Here is a tiny trained network, its code and every weight. The questions are about switching its units off for an input and a class, where a switched-off unit gives its printed mean instead of its output.

import numpy as np


def w(rows, s, z=0):
    codes = np.array(rows[::2]) - 128.0
    scale = np.full(codes.shape[1], s)
    scale[-1] = z or s
    return codes * scale


def f(y):
    return np.maximum(y, 0)


def log_softmax(a):
    a = a - a.max(-1, keepdims=True)
    return a - np.log(np.exp(a).sum(-1, keepdims=True))


def net(x, mask):
    res = np.array(x, float).reshape(1, 6) / 4 @ E
    y = f(res @ A[0][:, :-1].T + A[0][:, -1])
    res = res + np.where(mask, y, B[0][:, -1]) @ B[0][:, :-1]
    return log_softmax(res[-1] @ U[:, :-1].T + U[:, -1])


A, B = {}, {}
E = w([
[39,122,123,61,67,62,211,186,218,29,134,96],'x0',
[181,78,1,135,114,166,149,99,196,85,73,175],'x1',
[130,137,146,152,75,47,124,127,202,206,84,177],'x2',
[61,135,179,181,91,240,159,87,205,84,212,238],'x3',
[144,100,150,58,204,108,237,141,124,173,127,209],'x4',
[165,146,120,100,166,59,89,80,214,135,182,110],'x5',
],0.0094)
A[0] = w([
[173,189,73,71,143,64,103,170,76,128,65,71,24],'N0',
[79,104,144,123,85,58,169,109,162,52,136,95,106],'N1',
[77,139,108,63,105,97,177,193,166,57,84,67,47],'N2',
[124,111,124,35,187,107,219,151,104,156,132,181,89],'N3',
[65,163,225,129,150,87,118,162,87,155,192,74,23],'N4',
[162,64,85,105,88,74,142,160,82,153,124,85,31],'N5',
[118,156,96,124,50,120,33,124,141,101,110,56,72],'N6',
[135,104,121,87,185,146,128,136,128,64,210,61,146],'N7',
[97,45,118,143,143,207,146,220,51,83,113,107,109],'N8',
[140,74,22,123,126,125,131,117,172,74,104,147,19],'N9',
[166,64,73,131,124,172,128,114,136,139,101,119,78],'N10',
[89,93,171,163,2,82,144,191,136,206,51,161,165],'N11',
[105,168,116,167,54,146,97,135,119,91,120,90,49],'N12',
[73,77,140,61,79,118,118,162,147,79,126,136,2],'N13',
],0.0088,0.005)
B[0] = w([
[10,183,178,141,94,173,125,128,141,142,213,226,245],'N0',
[134,103,189,123,192,172,78,143,100,157,93,145,209],'N1',
[106,139,152,192,176,134,68,84,77,150,93,110,223],'N2',
[226,199,151,224,138,141,196,176,147,86,120,24,228],'N3',
[87,33,81,79,51,55,214,2,73,91,53,99,223],'N4',
[110,107,180,142,93,217,145,114,161,94,211,203,196],'N5',
[217,199,87,169,114,129,195,203,122,113,125,73,210],'N6',
[103,97,43,71,170,108,101,172,222,197,170,131,192],'N7',
[128,60,108,71,159,60,72,202,216,135,155,121,219],'N8',
[76,111,89,71,60,98,182,81,80,139,39,132,188],'N9',
[86,106,105,100,89,109,130,83,65,119,48,129,177],'N10',
[154,70,29,74,141,103,83,174,158,151,208,121,247],'N11',
[209,189,181,152,164,120,215,126,140,67,167,76,183],'N12',
[85,106,142,224,155,206,103,89,65,164,132,121,177],'N13',
],0.0074,0.012)
U = w([
[81,93,112,86,54,102,212,39,66,108,47,122,85],'0',
[214,202,154,192,144,144,227,162,120,92,126,86,87],'1',
[23,149,194,154,73,208,159,103,164,73,214,254,125],'2',
[143,110,166,190,213,170,8,69,15,208,76,135,116],'3',
[140,105,135,93,135,93,83,139,169,128,124,140,251],'4',
[139,88,78,74,149,80,76,142,209,177,157,121,95],'5',
],0.0088,0.013)

Each question gives the input, the list of numbers given to net, and the class t.
The units are the neurons (one row each of A and B). Each row of codes is followed by its name. A weight is (code - 128) times the scale printed after its matrix; where a second scale follows, it is the last column's (A, B and U).
mask holds one flag per neuron, in row order. A switched-off neuron (its flag False) gives its mean, the last column of its row in B, instead of its output. The means were averaged over made-up inputs and are rounded, as every weight is.
A unit's drop is (log p(t) with every unit on - log p(t) with that unit switched off) / (log p(t) with every unit on - log p(t) with every unit switched off).
The circuit of an input: a set's keep is (log p(t) with only the set's units on - log p(t) with every unit switched off) / (log p(t) with every unit on - log p(t) with every unit switched off). Starting from the 12 units with the biggest drops (on a tie, the unit counted first), units are removed one at a time, each time the one whose removal leaves the highest keep (on an exact tie, the one counted first), for as long as the keep stays at least 0.8.
units of the circuit, in order: the units of the circuit, biggest drop first
k most important neurons: the k neurons with the biggest drops, biggest first
drop of u: that unit's drop, to one decimal
input [-7,-4,7,3,0,-8], class 4: units of the circuit, in order : [N11, N2]
input [4,-7,5,3,2,-6], class 0: units of the circuit, in order : [N4]
input [8,-5,8,1,2,2], class 3: 3 most important neurons : [N2, N1, N13]
input [3,-6,7,3,-1,-1], class 5: 2 most important neurons : [N11, N9]
input [-6,2,-7,-8,-6,-4], class 2: units of the circuit, in order : [N0, N5]
input [1,-8,0,8,-5,1], class 0: 2 most important neurons : [N4, N0]
input [4,-1,2,-6,2,2], class 2: units of the circuit, in order : [N0, N5]
input [-7,-5,1,-7,5,-4], class 2: 2 most important neurons : [N0, N5]
input [6,-1,-1,6,5,-8], class 4: 2 most important neurons : [N8, N0]
input [7,6,0,-5,-7,2], class 1: 2 most important neurons : [N6, N12]
input [2,-2,0,2,5,-7], class 4: 2 most important neurons : [N8, N6]
input [2,8,4,-7,-5,5], class 0: 2 most important neurons : [N9, N10]
input [5,-1,1,-2,2,3], class 3: units of the circuit, in order : [N2, N1, N8]
input [-4,4,4,-8,7,-3], class 2: most important neuron : [N0]
input [-6,-4,-3,0,-1,-7], class 4: units of the circuit, in order : [N8, N2]
input [8,-5,7,5,1,3], class 3: 3 most important neurons : [N1, N13, N2]
input [-3,3,-6,1,-3,-1], class 5: 2 most important neurons : [N8, N7]
input [-2,3,-6,0,5,-7], class 4: 2 most important neurons : [N8, N11]
input [-1,-8,-4,6,-4,-1], class 0: 2 most important neurons : [N4, N0]
input [-2,-1,0,0,-8,-8], class 1: units of the circuit, in order : [N12]
input [3,-7,7,-6,3,5], class 0: 3 most important neurons : [N4, N8, N7]
input [0,-6,-4,3,-6,6], class 0: 2 most important neurons : [N4, N3]
input [-2,-5,-6,-6,3,2], class 2: drop of N11 : 0.2
input [3,0,4,-8,-6,6], class 2: drop of N3 : 0.1
input [3,1,-1,-3,4,3], class 1: drop of N11 : 0.3
input [4,-1,8,-8,-4,8], class 2: drop of N1 : 0.0
input [2,-1,-4,6,-6,7], class 4: units of the circuit, in order : [N0]
